Here is a tiny trained network, its code and every weight. The questions are about switching its units off for an input and a class, where a switched-off unit gives its printed mean instead of its output.

import numpy as np


def w(rows, s, z=0):
    codes = np.array(rows[::2]) - 128.0
    scale = np.full(codes.shape[1], s)
    scale[-1] = z or s
    return codes * scale


def f(y):
    return np.maximum(y, 0)


def log_softmax(a):
    a = a - a.max(-1, keepdims=True)
    return a - np.log(np.exp(a).sum(-1, keepdims=True))


def net(x, mask):
    res = np.array(x, float).reshape(1, 6) / 4 @ E
    y = f(res @ A[0][:, :-1].T + A[0][:, -1])
    res = res + np.where(mask, y, B[0][:, -1]) @ B[0][:, :-1]
    return log_softmax(res[-1] @ U[:, :-1].T + U[:, -1])


A, B = {}, {}
E = w([
[130,145,28,148,234,96],'x0',
[116,136,133,135,123,122],'x1',
[124,128,127,128,127,124],'x2',
[210,123,166,46,154,6],'x3',
[95,78,169,143,165,129],'x4',
[149,128,138,156,127,131],'x5',
],0.011)
A[0] = w([
[161,246,95,102,86,147,180],'neuron 0',
[135,118,183,125,55,134,25],'neuron 1',
[139,152,81,144,154,119,58],'neuron 2',
[90,165,101,207,96,129,75],'neuron 3',
[138,140,145,163,150,185,210],'neuron 4',
[128,145,87,154,166,99,59],'neuron 5',
[127,231,89,133,82,124,83],'neuron 6',
[110,121,116,162,210,91,88],'neuron 7',
[167,122,143,136,113,71,2],'neuron 8',
[129,94,50,163,94,228,19],'neuron 9',
[158,169,143,112,142,80,30],'neuron 10',
[187,136,147,111,129,64,163],'neuron 11',
[155,135,49,91,162,144,46],'neuron 12',
[145,164,169,149,143,74,113],'neuron 13',
[158,64,151,88,22,141,136],'neuron 14',
],0.012,0.0052)
B[0] = w([
[63,113,38,181,180,42,210],'neuron 0',
[178,192,113,139,151,195,199],'neuron 1',
[253,166,130,129,190,112,166],'neuron 2',
[182,156,177,55,83,114,189],'neuron 3',
[84,53,68,117,106,78,194],'neuron 4',
[195,172,178,149,143,254,175],'neuron 5',
[103,71,49,165,81,86,173],'neuron 6',
[145,175,130,152,132,135,194],'neuron 7',
[165,126,185,81,79,154,169],'neuron 8',
[131,51,160,46,55,155,218],'neuron 9',
[171,115,158,89,97,154,178],'neuron 10',
[63,64,111,77,81,64,241],'neuron 11',
[100,142,171,126,193,163,179],'neuron 12',
[90,123,171,90,121,112,180],'neuron 13',
[117,206,157,199,210,143,244],'neuron 14',
],0.0086,0.011)
U = w([
[148,24,95,2,62,86,2],'0',
[205,230,51,118,161,173,113],'1',
[91,54,52,150,142,52,195],'2',
],0.0075,0.0046)

Each question gives the input, the list of numbers given to net, and the class t.
The units are the neurons (one row each of A and B). Each row of codes is followed by its name. A weight is (code - 128) times the scale printed after its matrix; where a second scale follows, it is the last column's (A, B and U).
mask holds one flag per neuron, in row order. A switched-off neuron (its flag False) gives its mean, the last column of its row in B, instead of its output. The means were averaged over made-up inputs and are rounded, as every weight is.
A unit's drop is (log p(t) with every unit on - log p(t) with that unit switched off) / (log p(t) with every unit on - log p(t) with every unit switched off).
The circuit of an input: a set's keep is (log p(t) with only the set's units on - log p(t) with every unit switched off) / (log p(t) with every unit on - log p(t) with every unit switched off). Starting from the 12 units with the biggest drops (on a tie, the unit counted first), units are removed one at a time, each time the one whose removal leaves the highest keep (on an exact tie, the one counted first), for as long as the keep stays at least 0.8.
circuit, biggest first: the units of the circuit, biggest drop first
top k neurons: the k neurons with the biggest drops, biggest first
drop when u is switched off: that unit's drop, to one decimal
input [-5,2,6,0,-7,4], class 2: circuit, biggest first : [neuron 0]
input [-6,-2,1,3,-7,0], class 2: top 3 neurons : [neuron 0; neuron 11; neuron 5]
input [8,3,5,7,7,2], class 1: top 3 neurons : [neuron 7; neuron 5; neuron 9]
input [0,-7,-2,3,-7,-4], class 2: top 2 neurons : [neuron 0; neuron 9]
input [1,7,-2,-7,-2,-7], class 0: top 2 neurons : [neuron 9; neuron 3]
input [3,1,8,-4,-1,3], class 0: top 2 neurons : [neuron 14; neuron 9]
input [-6,-7,-4,-5,3,3], class 1: top 2 neurons : [neuron 14; neuron 11]
input [-8,4,-8,6,-6,5], class 1: top 2 neurons : [neuron 14; neuron 1]
input [-6,5,3,-3,-7,6], class 2: top 2 neurons : [neuron 0; neuron 6]
input [7,7,3,-8,-5,-3], class 0: top 3 neurons : [neuron 9; neuron 3; neuron 14]
input [-3,-1,-6,-1,1,-2], class 1: top 4 neurons : [neuron 11; neuron 0; neuron 9; neuron 6]
input [-3,-1,2,-2,3,2], class 1: top 2 neurons : [neuron 11; neuron 0]
input [5,5,5,5,-8,5], class 2: top 3 neurons : [neuron 0; neuron 11; neuron 9]
input [8,-3,-3,-7,7,-2], class 1: circuit, biggest first : [neuron 5]
input [-8,8,-2,-7,2,1], class 1: top 2 neurons : [neuron 14; neuron 1]
input [-1,5,-2,-7,-2,2], class 0: drop when neuron 12 is switched off : 0.0
input [0,-8,-3,-5,-2,-6], class 0: drop when neuron 9 is switched off : 0.5
input [0,-4,-7,-6,6,-6], class 0: drop when neuron 14 is switched off : 0.1
